Rows and roughly how far along a hidden order each lies, from 0 to 30:
In the rows, zero is written as 128.
[113 122 134 128 121 157 120 130 131 132 115 122 127 135 126 103 110 131
 137 142 129 132 105 122 128 122 131 123  97 126  96 114 133 130 125 142
 136 128 134 131 115 133 120 137 123 129 118  92 131 118 125 126 115  99
 174 141 182 154 129 116 147 127 152 109 184 137 148 152 141 114 110 128
 118 146 117 149 170 113 137 131 130 114 121  91 118 135 129 122 118 125
 149 121 129 112 111 130 125 103 130 151 125 128] => 2
[100 117 141 119  65 208  85 104 133 120 108 110 113 130 117 170  98 136
  88  64 101 136 122 124 110 137 142 119 186 137 190 142 136  61 121 105
 158 133 122 119 139 125 137 131 117 146 165 169 121 126 129 108 141 227
  23 119  77 186 122 118 110 136 125 133 255  89 150 108 139 161 122 127
 138 133 235  97 140 121 169  95 128 111 160 106 137 130 112  85 137 146
  71 149 124 140  78 127 112  98 122  77 128 103] => 20
[149 116 132 127  93 230  82 130 157 135  88 109 121 122 122 126  80 145
 103 123  85 145 109 118 117 117 144 114 114 200 135 140 135 100 125 137
 152 134 135 122 118 143 150 158 113 169 127  98 120 115 137 111 137 149
 151 152 112 176 116 102 141 135 180 114 191 141 158 164 144 121 128 124
 129 169 185 166 164  98 121 115 140 102 131  63 126 140 126  88 139 128
 131 133 123 112  51 122 146  66 140 136 117 101] => 21
[101 124 137 120 106 194 102 116 130 121 108 110 119 140 134 161 103 136
 101  87 108 133 118 127 114 130 133 122 166 139 174 133 134  80 123 112
 145 132 123 119 143 131 128 131 116 146 161 131 120 125 125 114 129 207
  62 121  95 196 127 116 145 133 129 127 219 100 154 113 139 148 102 129
 134 133 206 104 154 118 147 102 124 115 154 108 127 131 113 107 135 136
  81 148 108 144  83 131 104  90 121 107 127 109] => 16
[191 117 118 137 110 193  94 142 168 145 101 124 133 101 114 105  96 144
 108 147  82 145 133 121 124 114 145 119  95 236 109 153 127 142 135 149
 141 132 139 124 112 143 171 166 121 164 107  97 122 121 148 116 145  87
 190 163  89 107 112 112 118 138 186 121  81 165 132 177 132 107 169 122
 131 173 140 197 120  98  84 136 153 118 111  79 133 136 138  96 150 123
 163 120 142 101  62 114 179  95 148 139 115 107] => 24
[108 123 134 124 103 151 116 117 127 123 126 123 123 130 123 145 120 129
 113  98 121 129 129 127 121 134 132 126 158 124 157 132 131  98 126 117
 139 130 124 125 134 124 129 126 125 130 146 149 126 130 127 121 132 170
  75 121 107 147 127 128 117 131 120 131 183 108 134 114 132 143 125 128
 132 125 166 109 130 127 150 117 127 125 141 125 132 127 120 111 131 137
 101 137 128 134 115 127 117 123 123 102 129 119] => 3
[210 140 111 136 167  84 142 152 147 137 124 143 133 111 138 121 144 130
 140 180 116 131 143 132 138 115 125 131  86 173 109 146 121 172 132 145
 107 127 133 130 121 138 150 135 135 147  91 117 124 128 140 136 145  77
 211 141 105  85 123 128 131 125 146 138   1 168 103 155 110 106 163 123
 132 131  81 167  90 137  67 147 134 137 104 147 129 128 146 152 137 112
 165 116 123 120 140 121 173 135 148 167 123 133] => 13
[137 139 116 136 163   1 183 137 105 130 176 157 142 120 125  98 183 109
 168 168 175 111 150 136 149 134 113 144 104  69  81 115 117 194 134 138
  97 121 129 140 120 113 114 106 150  83  98 147 141 140 125 153 122  38
 172 116 168  26 138 157  98 119  90 138   3 145  82 117 108 116 154 129
 121  96  20 126  79 156 116 162 124 158 102 192 132 117 144 173 114 121
 167 104 153 122 214 129 139 203 127 144 136 165] => 27
[102 140 116 136 191   1 196 133  93 125 191 155 152 126 132 106 197 106
 155 142 182 107 169 144 143 140 105 149 141  77  98 112 113 182 144 123
  95 120 122 136 141 110 108 102 150  69 130 142 141 150 119 152 110  65
 111 107 132  15 144 168 110 124  69 143   1 133  77  88 109 124 141 135
 125  86  26 100  66 154 111 160 122 174 114 211 132 112 133 175 124 125
 141 118 149 141 215 130 115 224 111 113 140 165] => 30
[124 125 129 126 116 156 115 122 131 126 122 121 128 126 127 145 120 132
 105 101 110 131 136 129 120 131 134 126 161 153 160 138 128 104 129 117
 137 130 124 123 138 129 138 133 124 136 149 138 124 131 130 119 133 169
  77 125  83 142 125 126 125 134 126 133 151 117 132 115 130 140 129 128
 135 132 168 119 122 122 130 117 131 128 141 125 132 127 121 112 140 134
 103 140 125 137 105 124 124 123 124 103 128 115] => 2
[118 133 133 123 131 133 123 124 124 122 121 123 121 139 137 147 125 128
 132 123 133 127 116 128 126 128 125 127 132 101 142 123 131 117 120 122
 127 128 126 126 132 129 113 119 125 134 133 131 125 125 123 130 127 160
 120 120 141 170 130 122 145 124 122 127 166 118 139 121 130 135 105 128
 128 120 144 111 145 135 140 117 116 122 139 129 123 129 125 138 121 127
 112 133 111 140 133 134 111 114 126 136 130 127] => 0
[113 128 119 140 158  20 176 135 105 135 180 155 151 117 112  70 174 111
 165 163 179 114 147 133 148 134 118 141 100  85  58 107 117 191 142 146
 107 121 133 141 113 113 115 118 147  70 101 123 146 139 125 150 109   4
 182 127 188   8 138 158  93 124 101 125  35 148  88 128 117 107 154 132
 115 112   9 142  93 138 122 170 134 156  97 167 131 119 141 154 115 125
 192 101 173 107 193 126 137 205 122 131 135 164] => 28
[168 112 123 137  95 175  96 136 157 143 112 129 134 101 102  96 102 139
 112 139  96 141 131 119 127 120 145 120  99 201 101 144 127 134 135 148
 145 131 139 127 105 135 162 160 124 142 107 115 128 122 145 119 140  76
 175 158 113  88 115 120  98 137 175 119 122 156 127 172 133 112 173 124
 127 165 131 187 121 101 108 138 151 120 110  84 136 134 137  92 141 129
 166 116 156  95  77 114 174 112 144 126 119 113] => 19
[140 114 125 134 109 190 103 132 149 138 114 122 136 111 112 109 102 138
 105 121  99 138 133 123 120 122 140 122 125 203 116 139 127 122 137 138
 145 131 134 124 119 136 154 157 122 141 130 102 126 125 139 116 131 110
 138 154 100 110 119 120 107 139 163 118 126 144 135 152 138 118 150 127
 129 161 147 170 131 100 108 132 147 123 122  89 132 133 128  94 145 131
 143 128 144 111  73 119 150 109 133 115 120 112] => 11
[142 135 118 136 175  74 159 144 123 134 146 141 143 124 134  97 152 122
 149 167 144 123 140 133 138 122 119 135  95 133  86 120 121 174 137 142
 107 124 132 133 124 130 125 128 137 112 109  99 134 132 128 141 117  60
 187 135 150  73 133 139 139 125 127 126  23 155 108 135 121 106 136 130
 122 124  61 149 113 130  94 152 131 144 106 150 123 125 138 154 126 117
 165 115 134 121 158 127 140 155 129 155 128 145] => 11
